Below is a small trained network, with its code and all its weights. Each question gives an input and a class and asks what happens when units are switched off, that is, made to give their printed mean instead of their output.

import numpy as np


def w(rows, s, z=0):
    codes = np.array(rows[::2]) - 128.0
    scale = np.full(codes.shape[1], s)
    scale[-1] = z or s
    return codes * scale


def norm(h):
    return h / np.sqrt((h * h).mean(-1, keepdims=True) + 1e-5)


def f(y):
    return y / 2 * (1 + np.tanh(0.7978845608 * (y + 0.044715 * y**3)))


def log_softmax(a):
    a = a - a.max(-1, keepdims=True)
    return a - np.log(np.exp(a).sum(-1, keepdims=True))


def net(x, mask):
    res = np.array(x, float).reshape(1, 5) / 4 @ E
    u = 0
    for l in range(2):
        y = f(norm(res) @ A[l][:, :-1].T + A[l][:, -1])
        res = res + np.where(mask[u : u + 15], y, B[l][:, -1]) @ B[l][:, :-1]
        u += 15
    return log_softmax(norm(res)[-1] @ U[:, :-1].T + U[:, -1])


A, B = {}, {}
E = w([
[94,127,68,57,144,101,191,78,185,98,177],'x0',
[126,78,28,195,164,251,112,58,110,119,124],'x1',
[116,179,157,152,193,180,172,215,160,105,169],'x2',
[255,124,104,130,120,125,140,131,151,132,136],'x3',
[120,157,49,141,149,93,121,166,98,218,169],'x4',
],0.0078)
A[0] = w([
[134,174,182,123,213,173,101,158,132,139,216,102],'0.n0',
[118,151,182,118,148,206,180,155,154,142,190,83],'0.n1',
[116,173,23,122,134,119,83,183,79,174,171,57],'0.n2',
[211,174,95,148,47,144,169,133,131,122,148,28],'0.n3',
[141,114,186,209,140,78,68,167,100,153,109,69],'0.n4',
[128,174,73,81,129,108,101,175,83,202,155,74],'0.n5',
[110,67,133,94,57,78,130,51,58,182,103,143],'0.n6',
[176,156,158,198,117,145,74,162,82,134,71,59],'0.n7',
[114,106,77,176,153,73,82,182,113,175,233,1],'0.n8',
[1,143,115,143,101,137,157,145,108,115,89,37],'0.n9',
[121,137,91,98,143,66,184,79,188,98,169,116],'0.n10',
[146,126,201,174,175,132,129,67,180,35,76,35],'0.n11',
[30,100,196,91,127,168,121,123,76,168,159,59],'0.n12',
[243,118,121,138,107,131,151,138,174,144,145,64],'0.n13',
[138,128,234,111,118,169,132,61,170,86,111,119],'0.n14',
],0.0065,0.0049)
B[0] = w([
[142,158,20,121,29,94,112,132,122,103,76,175],'0.n0',
[114,144,47,102,46,102,101,136,125,103,63,162],'0.n1',
[142,89,159,182,194,109,215,87,138,163,63,194],'0.n2',
[133,184,134,84,206,116,117,85,98,126,124,133],'0.n3',
[111,80,136,73,127,170,135,178,88,156,164,185],'0.n4',
[114,79,171,171,165,72,197,80,156,135,76,184],'0.n5',
[134,184,48,126,79,116,119,172,146,76,82,254],'0.n6',
[97,45,135,58,115,207,121,180,51,131,136,192],'0.n7',
[121,129,132,138,158,82,203,84,97,164,74,156],'0.n8',
[197,163,126,79,239,126,87,67,122,114,122,153],'0.n9',
[123,51,166,84,121,208,109,220,3,151,152,191],'0.n10',
[142,104,138,187,167,94,213,111,89,146,88,166],'0.n11',
[239,182,154,95,207,146,76,103,94,113,124,155],'0.n12',
[149,195,141,70,249,154,47,78,102,105,72,167],'0.n13',
[87,84,105,176,194,37,198,129,129,196,81,197],'0.n14',
],0.0073,0.0051)
A[1] = w([
[133,100,104,135,122,190,184,108,112,99,161,103],'1.n0',
[108,132,122,192,135,211,98,62,157,119,172,17],'1.n1',
[146,136,190,114,97,84,128,148,116,146,101,131],'1.n2',
[147,80,107,160,142,168,136,102,147,128,103,83],'1.n3',
[91,105,78,62,135,95,149,83,155,139,174,96],'1.n4',
[110,189,134,167,164,177,174,195,159,103,135,95],'1.n5',
[7,176,152,138,141,127,82,92,106,145,110,23],'1.n6',
[122,151,69,154,106,130,112,130,133,106,83,160],'1.n7',
[135,88,139,158,176,102,160,118,143,126,101,31],'1.n8',
[118,94,116,65,133,124,160,106,169,107,178,75],'1.n9',
[125,87,105,71,148,161,126,149,119,143,148,94],'1.n10',
[169,177,142,99,204,130,82,93,121,109,131,78],'1.n11',
[132,87,193,134,118,142,159,105,158,30,92,2],'1.n12',
[142,148,122,73,137,159,208,114,141,115,177,36],'1.n13',
[141,148,197,67,108,80,142,140,166,122,175,37],'1.n14',
],0.011,0.0045)
B[1] = w([
[99,134,164,141,106,91,88,147,127,149,160,187],'1.n0',
[124,149,153,159,124,80,113,157,197,148,213,165],'1.n1',
[115,126,80,161,155,180,129,97,152,115,182,253],'1.n2',
[113,178,165,128,136,110,128,143,165,152,168,205],'1.n3',
[191,131,159,167,116,179,125,139,93,140,85,195],'1.n4',
[205,93,66,96,49,104,102,59,123,115,69,180],'1.n5',
[248,158,143,102,149,167,108,88,139,143,118,156],'1.n6',
[112,132,142,82,100,95,162,155,173,84,146,238],'1.n7',
[63,172,141,116,152,95,142,119,104,116,122,182],'1.n8',
[175,92,119,161,149,178,82,161,91,165,100,149],'1.n9',
[55,122,179,130,140,119,133,143,111,63,126,178],'1.n10',
[104,150,171,48,151,164,107,69,144,102,138,181],'1.n11',
[188,133,76,178,159,116,163,100,98,228,78,167],'1.n12',
[152,97,128,131,125,164,81,145,93,150,83,144],'1.n13',
[87,146,152,195,116,129,83,111,196,143,185,188],'1.n14',
],0.011,0.0053)
U = w([
[133,117,114,199,180,80,220,95,114,206,67,147],'0',
[104,142,145,192,95,121,91,137,207,147,226,166],'1',
[129,53,161,129,106,219,97,196,35,137,108,158],'2',
[167,145,48,75,8,104,127,114,159,76,66,131],'3',
[194,178,155,60,201,173,82,63,132,121,115,129],'4',
[20,129,153,69,154,94,181,127,134,71,146,135],'5',
[149,105,144,119,108,158,199,111,124,91,166,2],'6',
],0.017,0.0073)

Each question gives the input, the list of numbers given to net, and the class t.
The units are the neurons (one row each of A and B). Each row of codes is followed by its name. A weight is (code - 128) times the scale printed after its matrix; where a second scale follows, it is the last column's (A, B and U).
mask holds one flag per neuron, layer by layer. A switched-off neuron (its flag False) gives its mean, the last column of its row in B, instead of its output. The means were averaged over made-up inputs and are rounded, as every weight is.
A unit's drop is (log p(t) with every unit on - log p(t) with that unit switched off) / (log p(t) with every unit on - log p(t) with every unit switched off).
The circuit of an input: a set's keep is (log p(t) with only the set's units on - log p(t) with every unit switched off) / (log p(t) with every unit on - log p(t) with every unit switched off). Starting from the 12 units with the biggest drops (on a tie, the unit counted first), units are removed one at a time, each time the one whose removal leaves the highest keep (on an exact tie, the one counted first), for as long as the keep stays at least 0.8.
units of the circuit, in order: the units of the circuit, biggest drop first
unit that matters most: the unit with the biggest drop
k most important neurons: the k neurons with the biggest drops, biggest first
top k neurons in layer l: the k neurons of layer l with the biggest drops, biggest first
input [-2,4,-7,-7,-6], class 3: units of the circuit, in order -> [0.n6]
input [5,5,1,1,1], class 1: 2 most important neurons -> [1.n1, 1.n0]
input [8,-5,3,-5,-7], class 2: 2 most important neurons -> [0.n10, 1.n9]
input [-8,-8,-5,5,-3], class 1: top 2 neurons in layer 1 -> [1.n14, 1.n2]
input [-5,-6,5,2,-4], class 1: 3 most important neurons -> [0.n6, 1.n14, 1.n2]
input [3,5,-4,-6,-1], class 4: 4 most important neurons -> [0.n9, 1.n6, 0.n12, 1.n11]
input [-6,5,-8,-8,3], class 3: units of the circuit, in order -> [0.n6, 1.n7]
input [-5,-8,-7,-8,-3], class 1: units of the circuit, in order -> [1.n14, 1.n2, 1.n11]
input [-6,5,7,7,-7], class 0: 3 most important neurons -> [0.n11, 1.n12, 0.n6]
input [-3,8,-8,-2,-7], class 1: units of the circuit, in order -> [1.n1, 1.n3]
input [-6,-1,-6,5,-4], class 2: top 2 neurons in layer 0 -> [0.n7, 0.n4]
input [-4,2,2,6,5], class 4: 2 most important neurons -> [0.n13, 1.n11]
input [-6,-8,1,-6,7], class 1: top 2 neurons in layer 0 -> [0.n14, 0.n11]
input [2,-7,-5,-8,4], class 4: units of the circuit, in order -> [1.n6]
input [6,3,1,7,5], class 4: 4 most important neurons -> [0.n13, 1.n11, 0.n7, 0.n3]
input [-6,6,-7,-8,4], class 4: 2 most important neurons -> [1.n6, 0.n0]
input [1,4,1,-1,-3], class 1: top 2 neurons in layer 1 -> [1.n1, 1.n3]
input [7,6,-1,-8,8], class 0: 2 most important neurons -> [0.n2, 0.n13]
input [6,3,7,5,-7], class 0: 2 most important neurons -> [1.n12, 0.n6]
input [-1,5,8,5,6], class 3: units of the circuit, in order -> [1.n5]
input [-4,1,6,6,-2], class 3: top 2 neurons in layer 0 -> [0.n0, 0.n1]
input [-5,0,-7,0,2], class 3: 2 most important neurons -> [0.n6, 0.n10]
input [2,-7,5,-8,0], class 4: top 2 neurons in layer 0 -> [0.n9, 0.n12]
input [5,1,3,-6,-4], class 4: 2 most important neurons -> [0.n9, 0.n12]
input [6,1,-6,-5,2], class 2: 2 most important neurons -> [0.n10, 1.n4]
input [7,0,-4,-6,8], class 0: top 2 neurons in layer 0 -> [0.n2, 0.n5]
input [-1,2,-2,2,-3], class 5: 2 most important neurons -> [1.n8, 0.n14]
input [3,-7,1,-1,-5], class 1: unit that matters most -> 1.n14
input [-6,-8,8,5,-8], class 0: top 3 neurons in layer 1 -> [1.n12, 1.n7, 1.n5]
input [-4,-1,-4,-8,7], class 4: 4 most important neurons -> [0.n12, 0.n9, 1.n6, 0.n14]
